125,107,116,98 gives 107

158,157,138,127,133,135,116 gives 127

136,134,121,108,110,124
140,109,106,109,127,126
gives 108

127,101,122,113,136
131,102,122,112,131
gives 102

120,150,131,121 gives 121

130,117,117,119
111,120,114,117
153,117,120,122
gives 114

112,156,126,138,134 gives 126

106,113,147,112,114
152,115,129,130,148
152,115,129,128,148
gives 112

128,138,148,116,123,151,124
129,120,132,138,138,117,125
gives 117
---
[115 127 126 106] --> 115

[[119 147 112 128 126]
 [151 111 130 108 118]
 [149 131 123 124 137]] --> 149

[[135 131 155 134 131 115 138]
 [129 123 154 128 127 148 127]] --> 129

[[125 124 135 143 137 140]
 [133 115 133 152 136 130]
 [122 113 132 151 139 134]] --> 122

[138 100 112 131 150 117] --> 138

[[137 127 138 133 151 120 106]
 [129 146 116 149 141 148 127]] --> 129

[116 119 154 129 127 138 132] --> 116

[134 109 144 155] --> 134

[105 141 107 113] --> 105
---
[[105 115 118 130 120 114 125]
 [145 123 117 130 121 134 129]
 [123 124 125 120 117 120 154]]: 154

[[131 132 131 141 124 130]
 [127 131 128 157 134 136]
 [123 151 133 130 135 118]]: 118

[[131 116 138 140 126]
 [130 144 113 105 135]
 [123 132 128 129 129]]: 129

[[155 128 127 144 156 131]
 [126 134 128 149 119 121]
 [124 130 129 120 126 138]]: 138

[[126 137 122 102 138 119]
 [134 109 137 138 126 147]
 [117 111 140 136 134 111]]: 111

[[138 145 149 130]
 [129 141 152 136]
 [149 137 144 136]]: 136

[[127 127 134 143]
 [126 131 127 137]
 [104 133 110 130]]: 130

[[130 134 143 135]
 [150 154 128 120]
 [118 140 132 109]]: 109

[[122 113 126 149 110]
 [128 127 129 131 128]
 [135 148 127 121 150]]: 150
---
133	125	127	121
141	136	143	135
153	123	149	125
: 153, 121

118	104	139	120	134	122	123
131	135	125	129	124	130	131
: 139, 104

122	112	118	143	103	157: 157, 103

129	140	113	139	116	142	113
133	134	100	157	108	154	113
: 157, 100

109	122	123	133	106: 133, 106

151	137	150	120	113	122	122: 151, 113
---
[137 102 113  99] yields 99, 137

[107 130 158 119] yields 119, 107

[[128 144 132 130]
 [133 122 135  99]
 [129 118 133 138]] yields 130, 129

[120 121 156 149] yields 149, 120

[[147 118 141 137]
 [123 154 134 130]
 [136 106 118 135]] yields 137, 136

[[125 129 124 127 124 126 124]
 [132 124 158 110 156 123 158]] yields 124, 132

[[136 141 147 113]
 [131 151 138 121]] yields 113, 131
---
[155 157 147 157 145] ⇒ 157

[[123 124 145 131]
 [115 139 150 127]
 [117 130 138 156]] ⇒ 138

[[129 134 102 140 149]
 [134 134 118 118 122]
 [151 152 114 104 114]] ⇒ 104

[[130 119 122 149]
 [120 138 138 135]
 [ 99 122 147 150]] ⇒ 147

[[113 110 140 141 109]
 [125 119 138 150 123]] ⇒ 150

[136 119 127 107 145 134] ⇒ 145

[[119 121 119 117 140]
 [103 131 113 135 124]
 [124 139 129 137 119]] ⇒ 137

[133 148 149 113 108 120] ⇒ 108

[[131 122 153 130 150 114]
 [111 128 149 143 121 117]] ⇒ 121
---
[118 111 137 156 135] ans = 137, 156

[125 129 111 100 106] ans = 111, 129

[[125 127 127 155 125]
 [127 144 128 151 135]
 [133 123 125 119 126]] ans = 128, 155

[103  99 133 102 136] ans = 133, 136

[129 131 123 150 128] ans = 123, 150

[103 117 133 116 136  99 131] ans = 116, 136

[133 130 107 116 149 131 155] ans = 116, 155

[130 144 120 113 105 118 130] ans = 113, 144

[[134 139 123 134 122]
 [148 156 114 151 108]
 [140 129 145 122 127]] ans = 114, 156

[125 132 106 131 102] ans = 106, 132
---
[[124 107 107 110]
 [132 129 131 129]] -> 129

[[153 105 104 153 119 144 107]
 [127 116 119 140 108 144 133]
 [121 127 128 120 146 125 106]] -> 108

[[120 114 144 146 132]
 [108 124 140 149 141]] -> 140

[[125 119 143 148  98]
 [132 113 138 124 143]
 [128 123 127 123 142]] -> 138

[[140 124 125 140 129 144 149]
 [133 124 141 117 118 114 106]
 [132 114 136 148 112 115 133]] -> 118

[[147 125 151 129 140 123]
 [150 130 152 126 141 125]
 [129 126 116 116 133 118]] -> 126

[[114 115 121 129 128]
 [142 105 129 129 129]
 [136 112 151 129 127]] -> 129

[[145 138 108 110 113]
 [107 135 147 120 111]
 [138 137 128 138 143]] -> 147

[[123 130 132 122 113]
 [121 147 143 153 134]
 [147 118 129 131 143]] -> 143
---
139	110	116	133	105	120	108
140	138	124	99	120	134	124
134	138	147	112	116	141	131
Out: 99

135	146	142	114	111
112	126	126	130	105
142	150	147	116	129
Out: 126

136	149	124	122	119
130	116	101	153	113
111	131	141	137	127
Out: 101

100	116	128	129	126	131	130 Out: 129

152	119	99	151	148 Out: 99

154	105	117	139	114
125	152	108	117	137
133	146	150	120	133
Out: 108

145	99	131	147	143 Out: 131

149	136	108	127	108	121	106 Out: 127

146	128	130	108	123	120	104 Out: 108
---
106,136,132,126,125,109
140,122,116,151,114,125
→ 125

128,128,128,104,132,135,138
143,114,142,139,148,124,120
114,155,115,138,109,140,142
→ 124

151,118,112,131
135,109,157,122
→ 112

118,125,117,107,129
126,140,119,108,136
122,138,141,122,146
→ 108

119,135,114,141,123,129
123,123,104,129,131,137
135,122,114,109,125,132
→ 131

128,121,111,154,116,123,150
114,132,116,127,142,117,120
→ 123
---
[115 150 105 154 140 146 141] 140

[[146 111 137 106 151 134 116]
 [151 135 140 137 137 146 123]] 137

[130 131 106 107] 131

[132 103 132 120] 103

[[115 130 129 120 127 144]
 [135 154 124 137 131 114]] 137

[117 112 134 152 116 135 127] 116

[127 118 144 149 117 129] 149

[134 154 132 153 133] 132
---
[[133 133 126 132 127 125 151]
 [133 144 127 124 133 121 118]
 [135 152 126 126 141 132 113]]
132

[115 133 116 149]
116

[138 137 127 135 104 125 143]
125

[157 145 108 149 125]
149

[[134 119 136 102 130 137 133]
 [130 155 133 158 103 135 103]]
135

[142 118 135 106 143 139 137]
139

[129 106 135 130 138 134 121]
134

[[148 131 108 150 135]
 [135 150 125 125 142]
 [103 142 157 139 141]]
139
---
[112 129 137 138 116 101] value 112
[146 127 145 103 117] value 146
[116 131 127 101] value 116
[131 140 136 116 139 155] value 131
[118 126  99 129 130 128] value 118
[145 120 131 103 123 137] value 145
[123 136 152 130 107] value 123
[101 115 145 146 111 119  98] value 101
[106 128 131 114 128 144] value 106
---
array([130, 125, 151, 137, 138, 126]) out 151

array([[118, 118, 106, 147, 127, 109],
       [138, 111, 121, 153, 113, 107]]) out 106

array([[134, 117, 128, 123, 126, 112, 131],
       [154, 142, 121, 127, 121, 114, 130]]) out 128

array([[128, 128, 121, 144, 130, 139, 147],
       [121, 121, 135, 134, 137, 129, 126],
       [113, 115, 146, 116, 142, 106, 103]]) out 121

array([134, 127, 140, 116, 106, 112, 120]) out 140

array([129, 142, 147, 122, 158]) out 147

array([[108, 126, 148, 155],
       [137, 140, 127, 117],
       [125, 128, 134, 114]]) out 148
---
[[128 114 144 124]
 [124 115 134 126]
 [122 102 128 127]] -> 128

[[131 131 128 157]
 [132 123 132 152]
 [128 123 128 157]] -> 131

[[124  98 144 143 104 144 143]
 [148 124 107 109 127 141 130]
 [120 154 142 137 118 115 115]] -> 124

[[125 138 137  98 138]
 [104 129 140 140 114]
 [131 131 134 114 143]] -> 125

[[129 124 104 138 137 127 138]
 [136 121 142 137 147 127 154]
 [127 115 150 131 126 124 123]] -> 129

[[128 124 128 127 128 123]
 [150 128 128 128 130 127]
 [107 128 129 128 129 127]] -> 128

[[117 112 134 132 121]
 [117 104 105 146 122]
 [109 113 134  99 121]] -> 117
---
[126 144 139 156 118] >> 118
[146 129 127 154] >> 154
[130 107 152 137 108 110 129] >> 129
[145 153 144 108] >> 108
[116 129 155 136 140 153] >> 153
[138 151 113 122 102] >> 102
[111 107 103 145 129 125 110] >> 110
---
Input: [[122, 122, 151, 140, 138], [149, 137, 143, 128, 104], [107, 118, 129, 125, 153]]
Output: 122
Input: [106, 149, 112, 138, 142]
Output: 106
Input: [130, 114, 120, 149, 142, 148]
Output: 130
Input: [[124, 134, 135, 105], [132, 130, 141, 101], [136, 132, 115, 100]]
Output: 124
Input: [[129, 152, 128, 128, 128], [129, 152, 128, 128, 128]]
Output: 129
Input: [125, 129, 107, 141]
Output: 125
Input: [[146, 114, 123, 115, 113, 105], [137, 129, 118, 109, 128, 126]]
Output: 146
Input: [[102, 138, 149, 114], [145, 150, 136, 146]]
Output: 102
Input: [144, 144, 146, 150, 103]
Output: 144
---
array([[147, 138, 114, 149],
       [113, 151, 112, 123]]) >> 151, 112

array([109, 103, 137, 141, 147, 143]) >> 147, 103

array([103, 113, 121, 136, 131, 131, 108]) >> 136, 103

array([121, 157, 108, 124, 107]) >> 157, 107

array([154, 103, 130, 134, 126, 138, 135]) >> 154, 103

array([141, 150, 149, 136]) >> 150, 136

array([117, 101, 114, 105, 130]) >> 130, 101

array([126, 116, 145, 100]) >> 145, 100

array([[141, 104, 103, 141, 106],
       [111, 144, 153, 110, 136]]) >> 153, 103
